Here is a tiny trained network, its code and every weight. The questions are about switching its units off for an input and a class, where a switched-off unit gives its printed mean instead of its output.

import numpy as np


def w(rows, s, z=0):
    codes = np.array(rows[::2]) - 128.0
    scale = np.full(codes.shape[1], s)
    scale[-1] = z or s
    return codes * scale


def norm(h):
    return h / np.sqrt((h * h).mean(-1, keepdims=True) + 1e-5)


def f(y):
    return np.maximum(y, 0)


def log_softmax(a):
    a = a - a.max(-1, keepdims=True)
    return a - np.log(np.exp(a).sum(-1, keepdims=True))


def net(x, mask):
    res = np.array(x, float).reshape(1, 5) / 4 @ E
    u = 0
    for l in range(2):
        y = f(norm(res) @ A[l][:, :-1].T + A[l][:, -1])
        res = res + np.where(mask[u : u + 14], y, B[l][:, -1]) @ B[l][:, :-1]
        u += 14
    return log_softmax(norm(res)[-1] @ U[:, :-1].T + U[:, -1])


A, B = {}, {}
E = w([
[142,96,204,186,93],'x0',
[185,77,94,140,76],'x1',
[186,138,182,86,193],'x2',
[193,1,111,90,115],'x3',
[65,1,171,149,117],'x4',
],0.0055)
A[0] = w([
[54,163,122,161,254,6],'L0N0',
[186,71,136,47,108,122],'L0N1',
[235,71,71,147,169,27],'L0N2',
[131,127,190,109,149,134],'L0N3',
[136,84,126,188,165,81],'L0N4',
[189,124,181,169,188,65],'L0N5',
[191,191,181,168,149,25],'L0N6',
[68,151,127,92,71,183],'L0N7',
[93,181,149,157,89,146],'L0N8',
[88,175,162,152,117,152],'L0N9',
[105,98,30,100,135,204],'L0N10',
[132,208,52,133,111,115],'L0N11',
[92,85,172,190,111,152],'L0N12',
[165,180,159,155,122,125],'L0N13',
],0.0096,0.0018)
B[0] = w([
[83,111,122,28,80,246],'L0N0',
[183,110,101,152,2,254],'L0N1',
[187,121,99,66,80,237],'L0N2',
[77,141,108,134,140,198],'L0N3',
[67,90,116,144,153,178],'L0N4',
[159,172,85,138,122,208],'L0N5',
[141,185,179,96,206,222],'L0N6',
[53,145,79,162,149,193],'L0N7',
[181,124,58,109,134,211],'L0N8',
[236,104,83,80,89,216],'L0N9',
[141,105,161,115,78,251],'L0N10',
[142,141,131,194,91,251],'L0N11',
[87,124,148,134,204,241],'L0N12',
[133,199,158,134,214,203],'L0N13',
],0.0073,0.0042)
A[1] = w([
[67,76,115,193,140,96],'L1N0',
[162,99,167,81,52,50],'L1N1',
[173,191,231,79,193,64],'L1N2',
[218,109,106,93,141,250],'L1N3',
[99,77,149,152,68,55],'L1N4',
[174,203,73,114,114,190],'L1N5',
[155,156,24,169,119,55],'L1N6',
[96,45,147,192,197,130],'L1N7',
[227,140,123,152,78,204],'L1N8',
[135,188,134,116,93,153],'L1N9',
[136,191,173,110,123,34],'L1N10',
[99,75,82,131,99,95],'L1N11',
[147,147,111,136,88,167],'L1N12',
[2,106,168,86,67,184],'L1N13',
],0.01,0.0017)
B[1] = w([
[160,111,174,149,170,183],'L1N0',
[131,152,97,89,100,206],'L1N1',
[218,123,65,121,144,221],'L1N2',
[154,97,135,74,87,226],'L1N3',
[178,95,120,131,153,190],'L1N4',
[91,52,122,150,152,254],'L1N5',
[61,122,133,180,93,191],'L1N6',
[112,55,219,203,126,190],'L1N7',
[85,134,152,50,103,242],'L1N8',
[153,140,177,207,190,194],'L1N9',
[205,167,110,255,169,174],'L1N10',
[172,157,139,102,159,200],'L1N11',
[81,80,57,172,108,184],'L1N12',
[119,203,188,113,154,224],'L1N13',
],0.0075,0.0068)
U = w([
[48,195,145,16,171,6],'0',
[13,158,38,246,112,40],'1',
[165,56,89,43,39,244],'2',
[91,64,226,166,194,169],'3',
[226,187,72,150,225,110],'4',
],0.013,0.002)

Each question gives the input, the list of numbers given to net, and the class t.
The units are the neurons (one row each of A and B). Each row of codes is followed by its name. A weight is (code - 128) times the scale printed after its matrix; where a second scale follows, it is the last column's (A, B and U).
mask holds one flag per neuron, layer by layer. A switched-off neuron (its flag False) gives its mean, the last column of its row in B, instead of its output. The means were averaged over made-up inputs and are rounded, as every weight is.
A unit's drop is (log p(t) with every unit on - log p(t) with that unit switched off) / (log p(t) with every unit on - log p(t) with every unit switched off).
The circuit of an input: a set's keep is (log p(t) with only the set's units on - log p(t) with every unit switched off) / (log p(t) with every unit on - log p(t) with every unit switched off). Starting from the 12 units with the biggest drops (on a tie, the unit counted first), units are removed one at a time, each time the one whose removal leaves the highest keep (on an exact tie, the one counted first), for as long as the keep stays at least 0.8.
circuit, biggest first: the units of the circuit, biggest drop first
top k neurons: the k neurons with the biggest drops, biggest first
top k neurons in layer l: the k neurons of layer l with the biggest drops, biggest first
drop of u: that unit's drop, to one decimal
input [-2,-6,-7,1,0], class 0: circuit, biggest first	(L1N13)
input [6,6,-3,-6,2], class 3: top 2 neurons	(L0N12 L0N1)
input [-2,-5,-2,3,-6], class 1: circuit, biggest first	(L0N11 L1N6)
input [-4,-5,-7,-2,7], class 0: top 2 neurons	(L0N0 L1N13)
input [2,-4,5,-6,7], class 0: top 2 neurons	(L0N0 L0N9)
input [3,-4,6,-1,4], class 4: top 2 neurons	(L1N2 L0N5)
input [7,5,-2,4,7], class 3: top 2 neurons in layer 0	(L0N12 L0N9)
input [-4,2,2,-2,5], class 3: top 2 neurons	(L0N2 L0N9)
input [-4,-6,-4,-4,4], class 0: top 2 neurons	(L0N0 L1N13)
input [-3,5,-5,3,8], class 3: drop of L1N7	0.2
input [-5,0,0,-3,0], class 1: drop of L0N11	0.5
input [3,-8,8,-2,3], class 4: drop of L1N2	0.2
